Below is a small trained network, with its code and all its weights. Each question gives an input and a class and asks what happens when units are switched off, that is, made to give their printed mean instead of their output.

import numpy as np


def w(rows, s, z=0):
    codes = np.array(rows[::2]) - 128.0
    scale = np.full(codes.shape[1], s)
    scale[-1] = z or s
    return codes * scale


def f(y):
    return y / 2 * (1 + np.tanh(0.7978845608 * (y + 0.044715 * y**3)))


def log_softmax(a):
    a = a - a.max(-1, keepdims=True)
    return a - np.log(np.exp(a).sum(-1, keepdims=True))


def net(x, mask):
    res = np.array(x, float).reshape(1, 3) / 4 @ E
    y = f(res @ A[0][:, :-1].T + A[0][:, -1])
    res = res + np.where(mask, y, B[0][:, -1]) @ B[0][:, :-1]
    return log_softmax(res[-1] @ U[:, :-1].T + U[:, -1])


A, B = {}, {}
E = w([
[169,231,107,149,70,85,138],'x0',
[76,131,107,197,93,118,60],'x1',
[102,114,237,143,163,8,147],'x2',
],0.015)
A[0] = w([
[164,128,167,140,138,122,166,98],'n1',
[137,94,189,106,153,117,109,30],'n2',
[104,117,166,168,165,89,124,141],'n3',
[105,125,94,175,83,112,65,238],'n4',
[99,93,122,121,173,133,151,249],'n5',
[159,138,155,88,148,75,206,211],'n6',
[251,163,122,108,107,147,170,236],'n7',
[60,45,177,100,178,148,101,155],'n8',
[129,90,115,104,189,167,139,201],'n9',
[203,136,81,110,82,184,102,233],'n10',
[158,69,139,110,142,141,96,42],'n11',
[163,131,123,75,151,138,208,4],'n12',
[98,98,157,145,132,70,124,174],'n13',
[118,105,131,101,168,169,141,225],'n14',
[144,142,162,95,145,74,177,141],'n15',
[119,152,90,126,36,128,85,124],'n16',
],0.015,0.0042)
B[0] = w([
[108,168,108,113,135,101,147,173],'n1',
[104,150,128,153,91,148,118,180],'n2',
[94,149,162,186,164,130,93,212],'n3',
[71,95,160,204,109,131,168,218],'n4',
[173,127,84,100,113,101,110,183],'n5',
[142,215,82,107,116,70,152,246],'n6',
[108,139,114,129,6,168,151,250],'n7',
[154,94,89,126,75,92,53,237],'n8',
[198,127,110,107,167,90,144,189],'n9',
[136,146,154,155,95,164,130,254],'n10',
[146,113,89,142,173,103,117,156],'n11',
[88,115,24,148,99,165,189,192],'n12',
[91,130,156,167,156,107,113,218],'n13',
[186,128,88,106,152,96,161,181],'n14',
[129,161,113,108,139,105,134,228],'n15',
[94,115,129,187,110,173,95,215],'n16',
],0.013,0.017)
U = w([
[176,131,132,45,197,123,88,57],'0',
[137,211,109,90,46,143,192,153],'1',
[80,146,153,51,123,145,101,22],'2',
[72,142,165,181,58,195,65,227],'3',
[123,188,127,122,158,37,91,225],'4',
[69,176,197,170,251,136,161,4],'5',
[74,143,124,94,127,136,149,1],'6',
[129,104,90,121,87,135,141,74],'7',
],0.011,0.004)

Each question gives the input, the list of numbers given to net, and the class t.
The units are the neurons (one row each of A and B). Each row of codes is followed by its name. A weight is (code - 128) times the scale printed after its matrix; where a second scale follows, it is the last column's (A, B and U).
mask holds one flag per neuron, in row order. A switched-off neuron (its flag False) gives its mean, the last column of its row in B, instead of its output. The means were averaged over made-up inputs and are rounded, as every weight is.
A unit's drop is (log p(t) with every unit on - log p(t) with that unit switched off) / (log p(t) with every unit on - log p(t) with every unit switched off).
The circuit of an input: a set's keep is (log p(t) with only the set's units on - log p(t) with every unit switched off) / (log p(t) with every unit on - log p(t) with every unit switched off). Starting from the 12 units with the biggest drops (on a tie, the unit counted first), units are removed one at a time, each time the one whose removal leaves the highest keep (on an exact tie, the one counted first), for as long as the keep stays at least 0.8.
units of the circuit, in order: the units of the circuit, biggest drop first
top k neurons: the k neurons with the biggest drops, biggest first
drop when u is switched off: that unit's drop, to one decimal
input [2,3,8], class 5: units of the circuit, in order -> n3; n13
input [1,-1,3], class 4: top neuron -> n7
input [6,3,8], class 5: units of the circuit, in order -> n8; n3
input [0,-7,7], class 4: top 3 neurons -> n3; n13; n10
input [5,-4,-8], class 3: top 3 neurons -> n16; n6; n10
input [-8,8,0], class 4: top 4 neurons -> n7; n16; n10; n9
input [-5,4,-1], class 4: top 2 neurons -> n7; n12
input [-7,-6,-5], class 7: top 3 neurons -> n12; n8; n6
input [-7,-8,4], class 4: drop when n10 is switched off -> 0.0
input [5,2,4], class 4: drop when n16 is switched off -> 0.1
input [4,0,-1], class 3: drop when n6 is switched off -> 0.3
input [-4,-3,0], class 0: drop when n7 is switched off -> 0.2
